Here is a tiny trained network, its code and every weight. The questions are about switching its units off for an input and a class, where a switched-off unit gives its printed mean instead of its output.

import numpy as np


def w(rows, s, z=0):
    codes = np.array(rows[::2]) - 128.0
    scale = np.full(codes.shape[1], s)
    scale[-1] = z or s
    return codes * scale


def f(y):
    return np.maximum(y, 0)


def log_softmax(a):
    a = a - a.max(-1, keepdims=True)
    return a - np.log(np.exp(a).sum(-1, keepdims=True))


def net(x, mask):
    res = np.array(x, float).reshape(1, 5) / 4 @ E
    y = f(res @ A[0][:, :-1].T + A[0][:, -1])
    res = res + np.where(mask, y, B[0][:, -1]) @ B[0][:, :-1]
    return log_softmax(res[-1] @ U[:, :-1].T + U[:, -1])


A, B = {}, {}
E = w([
[131,130,130],'x0',
[56,247,213],'x1',
[83,112,93],'x2',
[164,218,2],'x3',
[121,125,122],'x4',
],0.0089)
A[0] = w([
[159,40,219,149],'N1',
[236,41,76,15],'N2',
[127,82,60,59],'N3',
[126,15,87,50],'N4',
[228,37,96,2],'N5',
[90,66,52,82],'N6',
[16,212,184,143],'N7',
[221,243,2,63],'N8',
[188,217,28,36],'N9',
[82,80,201,13],'N10',
],0.0092,0.0025)
B[0] = w([
[41,68,143,219],'N1',
[158,225,186,222],'N2',
[148,154,140,174],'N3',
[173,213,163,197],'N4',
[131,231,166,211],'N5',
[171,169,118,176],'N6',
[254,201,113,231],'N7',
[47,60,199,254],'N8',
[1,77,196,219],'N9',
[66,109,188,186],'N10',
],0.0065,0.0097)
U = w([
[29,1,225,51],'0',
[211,194,169,53],'1',
[148,49,141,254],'2',
],0.0072,0.0077)

Each question gives the input, the list of numbers given to net, and the class t.
The units are the neurons (one row each of A and B). Each row of codes is followed by its name. A weight is (code - 128) times the scale printed after its matrix; where a second scale follows, it is the last column's (A, B and U).
mask holds one flag per neuron, in row order. A switched-off neuron (its flag False) gives its mean, the last column of its row in B, instead of its output. The means were averaged over made-up inputs and are rounded, as every weight is.
A unit's drop is (log p(t) with every unit on - log p(t) with that unit switched off) / (log p(t) with every unit on - log p(t) with every unit switched off).
The circuit of an input: a set's keep is (log p(t) with only the set's units on - log p(t) with every unit switched off) / (log p(t) with every unit on - log p(t) with every unit switched off). Starting from all 10 units, units are removed one at a time, each time the one whose removal leaves the highest keep (on an exact tie, the one counted first), for as long as the keep stays at least 0.8.
circuit, biggest first: the units of the circuit, biggest drop first
unit that matters most: the unit with the biggest drop
k most important neurons: the k neurons with the biggest drops, biggest first
drop of u: that unit's drop, to one decimal
input [-5,3,6,-5,5], class 2: circuit, biggest first : [N8, N9]
input [-5,-4,-3,-2,3], class 1: circuit, biggest first : [N8, N9]
input [6,-6,4,7,-3], class 0: unit that matters most : N8
input [8,-2,-6,6,-4], class 0: 2 most important neurons : [N8, N9]
input [2,-6,-5,2,3], class 1: circuit, biggest first : [N2, N5]
input [2,-6,-4,3,8], class 1: 4 most important neurons : [N2, N5, N1, N4]
input [4,-3,1,6,7], class 0: circuit, biggest first : [N8, N9]
input [-8,8,-8,-5,3], class 1: 3 most important neurons : [N7, N8, N9]
input [5,-7,2,5,-1], class 1: 3 most important neurons : [N2, N5, N4]
input [-8,-1,-2,3,-1], class 0: circuit, biggest first : [N7, N8]
input [8,4,7,-4,3], class 2: 3 most important neurons : [N7, N8, N9]
input [2,8,1,-5,-5], class 1: 3 most important neurons : [N7, N8, N9]
input [2,6,7,7,4], class 0: drop of N8 : 0.6
input [-7,0,1,3,7], class 0: circuit, biggest first : [N7]
input [3,5,4,6,-5], class 0: drop of N7 : -0.1
input [2,-6,-1,8,-2], class 0: drop of N9 : 0.6
input [-1,6,-8,8,5], class 0: 2 most important neurons : [N8, N9]
